Here is a tiny trained network, its code and every weight. The questions are about switching its units off for an input and a target symbol, where a switched-off unit gives its printed mean instead of its output.

import numpy as np


def w(rows, s, z=0):
    codes = np.array(rows[::2]) - 128.0
    scale = np.full(codes.shape[1], s)
    scale[-1] = z or s
    return codes * scale


def norm(h):
    return h / np.sqrt((h * h).mean(-1, keepdims=True) + 1e-5)


def f(y):
    return np.maximum(y, 0)


def softmax(a):
    e = np.exp(a - a.max(-1, keepdims=True))
    return e / e.sum(-1, keepdims=True)


def log_softmax(a):
    a = a - a.max(-1, keepdims=True)
    return a - np.log(np.exp(a).sum(-1, keepdims=True))


def net(x, mask):
    ids = ['ΛΞΠΩγεζημτ'.index(c) for c in x.split()]
    T = len(ids)
    res = E[ids] + P[:T]
    u = 0
    for l in range(2):
        r = norm(res)
        for j in range(2):
            rows = slice(2 * j, 2 * j + 2)
            q, k, v = (r @ M[l][rows].T for M in (Q, K, V))
            z = softmax(np.where(np.tri(T) > 0, q @ k.T / 2**0.5, -1e9)) @ v
            o = O[l][rows]
            res = res + np.where(mask[u + j], z, o[:, -1]) @ o[:, :-1]
        u += 2
        y = f(norm(res) @ A[l][:, :-1].T + A[l][:, -1])
        res = res + np.where(mask[u : u + 4], y, B[l][:, -1]) @ B[l][:, :-1]
        u += 4
    return log_softmax(norm(res)[-1] @ U[:, :-1].T + U[:, -1])


Q, K, V, O, A, B = {}, {}, {}, {}, {}, {}
E = w([
[137,187,131,40,69,127,56,81,136,139,124],'Λ',
[89,138,153,177,76,75,70,143,74,113,135],'Ξ',
[154,223,13,83,108,139,135,91,172,99,136],'Π',
[163,133,132,126,112,153,135,85,137,170,124],'Ω',
[156,201,139,172,130,118,144,190,111,97,92],'γ',
[106,192,182,222,96,53,160,90,140,116,251],'ε',
[71,87,116,129,131,168,165,109,130,130,85],'ζ',
[102,92,163,114,142,120,128,185,143,123,222],'η',
[81,206,25,117,150,106,161,116,115,155,134],'μ',
[104,136,134,187,93,80,62,123,118,105,123],'τ',
],0.015)
P = w([
[66,155,140,191,78,246,2,145,211,140,147],'0',
[63,137,147,185,115,183,81,126,157,129,141],'1',
[90,146,126,166,113,140,120,118,147,124,159],'2',
[113,151,110,148,117,105,125,124,139,118,175],'3',
[111,149,118,145,127,70,113,127,128,111,163],'4',
[124,166,115,123,135,48,110,132,125,107,174],'5',
[132,162,108,101,136,12,106,130,106,99,182],'6',
],0.0054)
Q[0] = w([
[39,217,66,232,66,107,91,155,93,121,121],'L0H1',
[146,191,115,131,115,77,111,130,145,104,175],'L0H1',
[115,190,158,179,68,107,176,87,117,211,171],'L0H2',
[98,125,192,254,40,55,53,97,103,101,113],'L0H2',
],0.0052)
K[0] = w([
[119,150,38,109,231,2,175,167,96,85,171],'L0H1',
[210,175,124,142,151,52,144,98,140,146,188],'L0H1',
[201,130,136,54,161,87,172,67,122,129,129],'L0H2',
[175,211,119,75,234,41,165,217,152,107,200],'L0H2',
],0.0055)
V[0] = w([
[9,29,108,73,138,180,84,113,206,63,104],'L0H1',
[213,62,167,176,84,207,84,74,155,200,93],'L0H1',
[70,117,63,157,34,57,59,76,51,148,2],'L0H2',
[123,80,128,121,156,112,211,204,98,112,10],'L0H2',
],0.0031)
O[0] = w([
[202,175,166,116,127,71,69,129,134,35,215,255],'L0H1',
[90,84,52,97,144,43,173,162,2,136,78,158],'L0H1',
[106,194,167,64,108,150,167,82,105,165,114,184],'L0H2',
[106,142,134,153,179,70,155,81,69,98,166,44],'L0H2',
],0.0052,0.003)
A[0] = w([
[109,140,149,115,147,228,129,206,193,113,43,129],'L0N1',
[107,151,148,100,178,57,152,114,86,31,141,3],'L0N2',
[126,175,150,115,71,145,193,169,56,128,77,70],'L0N3',
[150,42,111,108,173,122,96,254,122,93,229,99],'L0N4',
],0.006,0.0013)
B[0] = w([
[156,170,139,120,167,98,28,17,156,234,169,224],'L0N1',
[134,104,155,131,96,218,254,146,195,9,58,254],'L0N2',
[155,132,184,148,166,76,81,174,136,78,161,181],'L0N3',
[106,32,88,130,143,123,55,208,232,91,195,199],'L0N4',
],0.0061,0.0038)
Q[1] = w([
[72,175,166,132,78,181,121,33,250,83,179],'L1H1',
[91,173,113,178,66,24,70,188,127,16,161],'L1H1',
[40,87,40,148,2,59,55,116,82,111,202],'L1H2',
[188,228,89,76,138,22,93,129,110,166,189],'L1H2',
],0.0056)
K[1] = w([
[35,166,122,82,168,149,118,109,174,33,185],'L1H1',
[151,232,134,165,130,151,140,142,196,111,206],'L1H1',
[133,214,157,172,174,2,136,138,143,165,214],'L1H2',
[113,119,130,138,147,95,94,26,124,181,147],'L1H2',
],0.0063)
V[1] = w([
[197,140,223,205,137,118,126,134,109,168,121],'L1H1',
[196,188,60,99,167,96,176,176,77,178,128],'L1H1',
[110,78,152,129,137,109,237,124,60,98,101],'L1H2',
[43,129,107,144,121,205,254,104,155,140,174],'L1H2',
],0.0048)
O[1] = w([
[89,212,122,105,139,13,149,191,184,99,112,103],'L1H1',
[96,164,148,255,91,85,88,148,107,6,158,3],'L1H1',
[73,206,192,177,111,140,40,187,186,91,117,43],'L1H2',
[93,131,169,138,97,39,131,154,152,72,88,169],'L1H2',
],0.0059)
A[1] = w([
[100,176,186,102,205,222,46,199,77,188,175,3],'L1N1',
[178,36,80,148,138,173,67,254,149,107,160,80],'L1N2',
[187,146,25,174,156,75,120,125,43,160,122,91],'L1N3',
[122,166,11,187,143,57,229,129,8,99,153,49],'L1N4',
],0.0054,0.0025)
B[1] = w([
[154,133,164,196,165,134,226,252,72,21,140,151],'L1N1',
[100,126,49,25,217,123,117,216,157,67,226,194],'L1N2',
[107,143,177,126,146,199,169,162,177,1,113,253],'L1N3',
[71,102,188,85,116,177,141,119,217,59,55,204],'L1N4',
],0.0055,0.0036)
U = w([
[146,147,40,67,146,178,158,47,124,222,101,204],'Λ',
[125,116,130,147,130,139,122,138,84,129,121,3],'Ξ',
[118,58,98,97,178,124,99,213,167,108,226,99],'Π',
[103,171,163,121,111,142,147,208,1,155,143,199],'Ω',
[213,188,193,179,250,167,107,146,124,145,115,119],'γ',
[126,97,188,244,49,106,130,58,142,159,218,107],'ε',
[106,132,100,147,107,7,70,154,117,170,47,193],'ζ',
[97,113,173,110,119,177,160,129,178,40,52,140],'η',
[140,97,133,188,125,150,87,107,61,91,146,95],'μ',
[146,108,145,140,145,116,135,133,98,123,130,26],'τ',
],0.0057,0.0028)

Each question gives the input, a string of symbols that net reads in full, and the target symbol t.
The units are the heads (2 rows each of Q, K, V and O) and the neurons (one row each of A and B). Each row of codes is followed by its name. A weight is (code - 128) times the scale printed after its matrix; where a second scale follows, it is the last column's (O, A, B and U).
mask holds one flag per unit, layer by layer, with each layer's heads first. A switched-off unit (its flag False) gives its mean, the last column of its rows in O or B, instead of its output. The means were averaged over made-up inputs and are rounded, as every weight is.
A unit's drop is (log p(t) with every unit on - log p(t) with that unit switched off) / (log p(t) with every unit on - log p(t) with every unit switched off).
The circuit of an input: a set's keep is (log p(t) with only the set's units on - log p(t) with every unit switched off) / (log p(t) with every unit on - log p(t) with every unit switched off). Starting from all 12 units, units are removed one at a time, each time the one whose removal leaves the highest keep (on an exact tie, the one counted first), for as long as the keep stays at least 0.8.
circuit, biggest first: the units of the circuit, biggest drop first
most important unit: the unit with the biggest drop
top k neurons: the k neurons with the biggest drops, biggest first
top k neurons in layer l: the k neurons of layer l with the biggest drops, biggest first
heads that matter: for each layer, one digit per head in row order, 1 if its drop is at least 0.15 and else 0, layers parted by /
drop of u: that unit's drop, to one decimal
input ζ γ η μ γ μ, target η: most important unit => L1N4
input Π η Ξ, target Π: circuit, biggest first => (L0H2, L1N2)
input τ μ ζ Ω ζ ζ Ξ, target ε: circuit, biggest first => (L0H1, L1H1)
input τ γ ζ η τ, target Π: heads that matter => 01 / 01
input Ξ Ω η Ω Π Λ ζ, target Λ: heads that matter => 01 / 00
input τ ζ ζ ζ μ τ, target ε: top 2 neurons => (L0N1, L0N2)
input ζ γ τ, target η: top 2 neurons in layer 1 => (L1N4, L1N3)
input Ω η ε τ, target ζ: heads that matter => 10 / 11
input Ω Ω ζ, target Λ: top 2 neurons => (L0N1, L0N2)
input ζ η η τ, target Π: heads that matter => 01 / 00
input Ω Ω ζ Ω Ξ, target Ω: heads that matter => 10 / 01
input Ω μ ζ τ ζ Ω, target η: top 2 neurons in layer 0 => (L0N1, L0N2)
input ζ ζ γ τ, target η: heads that matter => 11 / 11
input μ Ξ ζ ζ μ μ, target η: top 3 neurons in layer 0 => (L0N1, L0N2, L0N4)
input ζ Ω Ω ζ Ξ, target Ω: top 2 neurons => (L1N1, L0N1)
input ζ η ζ γ Ξ, target η: heads that matter => 10 / 11
input γ ζ ε η γ, target ζ: most important unit => L0H2
input Ω τ γ γ Ω Ξ, target η: top 2 neurons in layer 0 => (L0N1, L0N3)
input ζ ζ Ω Ω, target η: top 2 neurons in layer 0 => (L0N2, L0N1)
input ζ ζ Π η ζ ζ Ξ, target Π: top 2 neurons => (L1N2, L0N4)
input γ τ μ τ, target ε: top neuron in layer 0 => (L0N4)
input ζ ζ τ, target Λ: drop of L1H2 => 0.1
input γ Π γ ζ γ, target ζ: drop of L1H1 => 0.2
input Ω τ ζ ζ τ, target Λ: drop of L1H2 => 0.2
